Here is a tiny trained network, its code and every weight. The questions are about switching its units off for an input and a target symbol, where a switched-off unit gives its printed mean instead of its output.

import numpy as np


def w(rows, s, z=0):
    codes = np.array(rows[::2]) - 128.0
    scale = np.full(codes.shape[1], s)
    scale[-1] = z or s
    return codes * scale


def norm(h):
    return h / np.sqrt((h * h).mean(-1, keepdims=True) + 1e-5)


def f(y):
    return y / 2 * (1 + np.tanh(0.7978845608 * (y + 0.044715 * y**3)))


def softmax(a):
    e = np.exp(a - a.max(-1, keepdims=True))
    return e / e.sum(-1, keepdims=True)


def log_softmax(a):
    a = a - a.max(-1, keepdims=True)
    return a - np.log(np.exp(a).sum(-1, keepdims=True))


def net(x, mask):
    ids = ['ΓΘΠΦΩαβδεζηλμξστ'.index(c) for c in x.split()]
    T = len(ids)
    res = E[ids] + P[:T]
    r = norm(res)
    for j in range(2):
        rows = slice(4 * j, 4 * j + 4)
        q, k, v = (r @ M[0][rows].T for M in (Q, K, V))
        z = softmax(np.where(np.tri(T) > 0, q @ k.T / 4**0.5, -1e9)) @ v
        o = O[0][rows]
        res = res + np.where(mask[j], z, o[:, -1]) @ o[:, :-1]
    y = f(norm(res) @ A[0][:, :-1].T + A[0][:, -1])
    res = res + np.where(mask[2:14], y, B[0][:, -1]) @ B[0][:, :-1]
    return log_softmax(norm(res)[-1] @ U[:, :-1].T + U[:, -1])


Q, K, V, O, A, B = {}, {}, {}, {}, {}, {}
E = w([
[167,97,108,188,114],'Γ',
[146,105,113,67,123],'Θ',
[58,242,36,188,103],'Π',
[89,175,44,141,171],'Φ',
[159,109,97,184,113],'Ω',
[163,114,99,195,106],'α',
[144,160,77,164,97],'β',
[158,122,100,187,105],'δ',
[111,143,103,66,127],'ε',
[161,92,119,179,119],'ζ',
[159,101,97,74,115],'η',
[149,104,61,90,108],'λ',
[142,101,37,83,254],'μ',
[79,211,147,38,140],'ξ',
[68,80,97,103,100],'σ',
[172,128,155,188,124],'τ',
],0.0095)
P = w([
[105,85,3,198,194],'0',
[118,84,18,189,174],'1',
[123,93,35,176,163],'2',
[125,93,55,167,151],'3',
[130,94,69,156,141],'4',
[132,92,87,146,131],'5',
[136,92,96,137,122],'6',
[143,93,111,129,114],'7',
[146,91,124,120,105],'8',
[153,93,134,114,94],'9',
[157,97,143,108,80],'10',
[158,97,147,103,74],'11',
[160,106,132,111,71],'12',
],0.0044)
Q[0] = w([
[120,151,124,221,128],'h1',
[137,183,122,70,119],'h1',
[135,145,123,94,149],'h1',
[170,105,57,9,80],'h1',
[141,106,50,164,85],'h2',
[165,156,164,185,143],'h2',
[145,190,157,123,91],'h2',
[88,185,137,177,101],'h2',
],0.011)
K[0] = w([
[145,117,29,166,231],'h1',
[142,87,149,156,24],'h1',
[27,88,112,50,19],'h1',
[144,134,230,133,2],'h1',
[161,170,48,140,178],'h2',
[97,113,114,187,45],'h2',
[105,176,136,120,59],'h2',
[115,228,93,166,81],'h2',
],0.0076)
V[0] = w([
[190,161,104,59,65],'h1',
[131,41,59,175,112],'h1',
[73,50,168,169,56],'h1',
[10,93,93,84,2],'h1',
[34,120,107,31,127],'h2',
[229,125,86,96,96],'h2',
[87,92,87,184,71],'h2',
[191,139,189,111,222],'h2',
],0.0056)
O[0] = w([
[161,151,70,239,182,177],'h1',
[133,49,214,167,227,249],'h1',
[69,80,66,154,211,1],'h1',
[48,31,155,92,124,205],'h1',
[100,150,183,169,189,239],'h2',
[106,194,135,131,3,207],'h2',
[104,182,137,122,32,163],'h2',
[117,22,58,48,254,56],'h2',
],0.0039,0.0025)
A[0] = w([
[91,180,183,95,119,191],'n1',
[226,123,164,188,134,208],'n2',
[72,155,94,39,170,124],'n3',
[216,225,142,2,160,63],'n4',
[87,154,46,178,144,132],'n5',
[143,192,135,124,221,103],'n6',
[85,75,163,92,104,196],'n7',
[146,76,15,196,75,108],'n8',
[174,235,166,192,60,78],'n9',
[153,198,129,255,215,66],'n10',
[162,116,91,125,215,83],'n11',
[158,69,67,106,190,252],'n12',
],0.0059,0.002)
B[0] = w([
[193,53,102,219,42,182],'n1',
[221,26,165,197,126,194],'n2',
[222,65,87,175,103,231],'n3',
[181,162,109,14,78,196],'n4',
[151,152,209,27,138,177],'n5',
[62,67,113,97,31,159],'n6',
[93,117,62,143,245,161],'n7',
[117,96,203,65,157,255],'n8',
[64,86,47,98,206,218],'n9',
[217,109,254,87,129,163],'n10',
[177,170,73,138,114,147],'n11',
[111,210,142,160,109,220],'n12',
],0.004,0.0034)
U = w([
[122,145,134,141,127,3],'Γ',
[106,171,143,165,183,104],'Θ',
[68,218,124,187,112,176],'Π',
[131,208,205,98,179,152],'Φ',
[122,142,132,138,130,20],'Ω',
[120,140,131,137,141,34],'α',
[116,133,132,127,158,86],'β',
[119,135,137,130,151,46],'δ',
[145,82,94,209,65,179],'ε',
[122,133,122,137,135,30],'ζ',
[204,62,209,170,137,191],'η',
[115,85,177,84,137,48],'λ',
[176,141,79,116,204,115],'μ',
[115,145,80,49,47,231],'ξ',
[10,79,132,98,151,135],'σ',
[145,138,118,97,86,62],'τ',
],0.013,0.0049)

Each question gives the input, a string of symbols that net reads in full, and the target symbol t.
The units are the heads (4 rows each of Q, K, V and O) and the neurons (one row each of A and B). Each row of codes is followed by its name. A weight is (code - 128) times the scale printed after its matrix; where a second scale follows, it is the last column's (O, A, B and U).
mask holds one flag per unit, heads first, then neurons. A switched-off unit (its flag False) gives its mean, the last column of its rows in O or B, instead of its output. The means were averaged over made-up inputs and are rounded, as every weight is.
A unit's drop is (log p(t) with every unit on - log p(t) with that unit switched off) / (log p(t) with every unit on - log p(t) with every unit switched off).
The circuit of an input: a set's keep is (log p(t) with only the set's units on - log p(t) with every unit switched off) / (log p(t) with every unit on - log p(t) with every unit switched off). Starting from the 12 units with the biggest drops (on a tie, the unit counted first), units are removed one at a time, each time the one whose removal leaves the highest keep (on an exact tie, the one counted first), for as long as the keep stays at least 0.8.
circuit, biggest first: the units of the circuit, biggest drop first
unit that matters most: the unit with the biggest drop
top k neurons: the k neurons with the biggest drops, biggest first
heads that matter: for each layer, one digit per head in row order, 1 if its drop is at least 0.15 and else 0, layers parted by /
drop when u is switched off: that unit's drop, to one decimal
input σ ε Φ β δ, target η: heads that matter -> 00
input ξ σ μ Θ, target σ: circuit, biggest first -> h1; n2
input Π μ ξ ξ η, target ξ: heads that matter -> 10
input Γ δ ε β, target η: circuit, biggest first -> h1; n10
input δ μ ξ ξ σ Θ Φ, target Φ: circuit, biggest first -> n5; n10
input α σ β Θ λ ξ Θ, target ξ: circuit, biggest first -> h1; n2
input τ ξ Θ μ β μ ε, target μ: circuit, biggest first -> h2; n7; n3
input μ σ λ, target σ: circuit, biggest first -> h1; n1
input ξ μ ξ ξ Θ, target ξ: circuit, biggest first -> h1
input Φ α μ μ β ε, target μ: top 2 neurons -> n3; n7
input σ ξ Π ξ σ Θ Θ, target σ: top 2 neurons -> n2; n3
input Γ σ ξ Φ, target Φ: top 3 neurons -> n5; n10; n9
input τ Φ μ λ, target μ: drop when n10 is switched off -> 0.2
input μ β α μ β η, target μ: drop when n12 is switched off -> 0.2
input ξ Θ ζ δ, target η: unit that matters most -> n8
input η ξ μ σ σ λ, target σ: drop when h1 is switched off -> 0.6
input ξ ξ ζ ξ Π α Φ σ Θ σ ξ, target σ: drop when h1 is switched off -> 1.4
